Here is a tiny trained network, its code and every weight. The questions are about switching its units off for an input and a target symbol, where a switched-off unit gives its printed mean instead of its output.

import numpy as np


def w(rows, s, z=0):
    codes = np.array(rows[::2]) - 128.0
    scale = np.full(codes.shape[1], s)
    scale[-1] = z or s
    return codes * scale


def norm(h):
    return h / np.sqrt((h * h).mean(-1, keepdims=True) + 1e-5)


def f(y):
    return np.maximum(y, 0)


def softmax(a):
    e = np.exp(a - a.max(-1, keepdims=True))
    return e / e.sum(-1, keepdims=True)


def log_softmax(a):
    a = a - a.max(-1, keepdims=True)
    return a - np.log(np.exp(a).sum(-1, keepdims=True))


def net(x, mask):
    ids = ['Ξδηλμτ'.index(c) for c in x.split()]
    T = len(ids)
    res = E[ids] + P[:T]
    u = 0
    for l in range(2):
        q, k, v = (norm(res) @ M[l].T for M in (Q, K, V))
        z = softmax(np.where(np.tri(T) > 0, q @ k.T / 2**0.5, -1e9)) @ v
        res = res + np.where(mask[u], z, O[l][:, -1]) @ O[l][:, :-1]
        u += 1
        y = f(norm(res) @ A[l][:, :-1].T + A[l][:, -1])
        res = res + np.where(mask[u : u + 4], y, B[l][:, -1]) @ B[l][:, :-1]
        u += 4
    return log_softmax(norm(res)[-1] @ U[:, :-1].T + U[:, -1])


Q, K, V, O, A, B = {}, {}, {}, {}, {}, {}
E = w([
[123,140,75],'Ξ',
[118,181,179],'δ',
[116,164,175],'η',
[108,17,144],'λ',
[6,87,98],'μ',
[123,137,78],'τ',
],0.002)
P = w([
[200,41,2],'0',
[36,146,92],'1',
[13,128,139],'2',
[14,146,167],'3',
[11,149,182],'4',
[16,154,195],'5',
[19,160,208],'6',
[21,177,209],'7',
[29,176,217],'8',
[19,180,226],'9',
],0.00084)
Q[0] = w([
[86,244,246],'L0H0',
[87,252,254],'L0H0',
],0.0039)
K[0] = w([
[241,88,55],'L0H0',
[253,85,47],'L0H0',
],0.0045)
V[0] = w([
[202,81,49],'L0H0',
[158,226,6],'L0H0',
],0.0021)
O[0] = w([
[225,70,214,157],'L0H0',
[204,252,113,253],'L0H0',
],0.002,0.0003)
A[0] = w([
[167,174,219,2],'L0N0',
[92,4,53,165],'L0N1',
[76,253,111,157],'L0N2',
[102,138,202,98],'L0N3',
],0.0026,0.0037)
B[0] = w([
[179,3,145,128],'L0N0',
[205,170,87,208],'L0N1',
[85,74,141,252],'L0N2',
[187,165,75,152],'L0N3',
],0.0044,0.0028)
Q[1] = w([
[199,66,2],'L1H0',
[74,189,254],'L1H0',
],0.0037)
K[1] = w([
[40,6,126],'L1H0',
[203,253,140],'L1H0',
],0.0038)
V[1] = w([
[105,223,54],'L1H0',
[157,254,159],'L1H0',
],0.0026)
O[1] = w([
[142,1,4,169],'L1H0',
[221,101,47,3],'L1H0',
],0.0024,0.0006)
A[1] = w([
[74,252,107,110],'L1N0',
[113,108,211,30],'L1N1',
[209,195,222,5],'L1N2',
[180,85,2,124],'L1N3',
],0.0039,0.0024)
B[1] = w([
[226,43,41,249],'L1N0',
[126,196,76,182],'L1N1',
[167,201,194,161],'L1N2',
[190,71,4,225],'L1N3',
],0.0044,0.0014)
U = w([
[212,21,7,255],'Ξ',
[228,245,233,1],'δ',
[243,236,253,47],'η',
[17,18,130,112],'λ',
[8,186,238,179],'μ',
[227,244,237,25],'τ',
],0.0046,0.0038)

Each question gives the input, a string of symbols that net reads in full, and the target symbol t.
The units are the heads (2 rows each of Q, K, V and O) and the neurons (one row each of A and B). Each row of codes is followed by its name. A weight is (code - 128) times the scale printed after its matrix; where a second scale follows, it is the last column's (O, A, B and U).
mask holds one flag per unit, layer by layer, with each layer's heads first. A switched-off unit (its flag False) gives its mean, the last column of its rows in O or B, instead of its output. The means were averaged over made-up inputs and are rounded, as every weight is.
A unit's drop is (log p(t) with every unit on - log p(t) with that unit switched off) / (log p(t) with every unit on - log p(t) with every unit switched off).
The circuit of an input: a set's keep is (log p(t) with only the set's units on - log p(t) with every unit switched off) / (log p(t) with every unit on - log p(t) with every unit switched off). Starting from all 10 units, units are removed one at a time, each time the one whose removal leaves the highest keep (on an exact tie, the one counted first), for as long as the keep stays at least 0.8.
circuit, biggest first: the units of the circuit, biggest drop first
unit that matters most: the unit with the biggest drop
k most important neurons: the k neurons with the biggest drops, biggest first
top k neurons in layer l: the k neurons of layer l with the biggest drops, biggest first
drop of u: that unit's drop, to one decimal
input μ η Ξ τ μ δ δ η Ξ η, target λ: unit that matters most	L0N1
input Ξ η τ λ δ η δ δ η τ, target λ: circuit, biggest first	[L0N1, L1N3]
input τ λ η μ τ Ξ δ λ λ, target μ: top 3 neurons in layer 1	[L1N0, L1N3, L1N1]
input τ Ξ τ λ τ Ξ μ μ τ Ξ, target μ: circuit, biggest first	[L0N2, L0N1, L1N3, L1N0]
input μ τ δ λ μ τ τ δ μ δ, target λ: 4 most important neurons	[L0N1, L0N2, L1N0, L1N3]
input Ξ τ η λ τ Ξ η τ, target μ: circuit, biggest first	[L0N2, L0N1, L1N3, L1N0]
input τ μ δ Ξ τ, target λ: top 3 neurons in layer 0	[L0N2, L0N1, L0N3]
input δ λ η Ξ τ Ξ, target λ: 3 most important neurons	[L0N2, L0N1, L1N3]
input δ λ λ τ μ Ξ Ξ δ τ δ, target Ξ: top 2 neurons in layer 1	[L1N0, L1N2]
input λ λ τ μ δ δ δ δ δ, target μ: top 3 neurons in layer 1	[L1N3, L1N1, L1N2]
input λ τ μ λ τ η δ λ, target μ: 3 most important neurons	[L1N0, L1N3, L0N3]
input μ δ μ λ δ δ, target λ: top 2 neurons in layer 0	[L0N1, L0N3]
input δ μ δ μ Ξ λ μ η, target Ξ: top 2 neurons in layer 1	[L1N0, L1N1]
input λ Ξ δ μ η, target μ: circuit, biggest first	[L1N3]
input λ μ λ δ μ μ Ξ δ, target μ: 3 most important neurons	[L0N1, L1N3, L1N1]
input δ δ η λ τ δ Ξ τ η, target Ξ: drop of L1N0	1.7
input δ λ δ μ η δ Ξ δ, target Ξ: drop of L1N0	1.4
input λ μ η, target μ: drop of L1N1	0.1
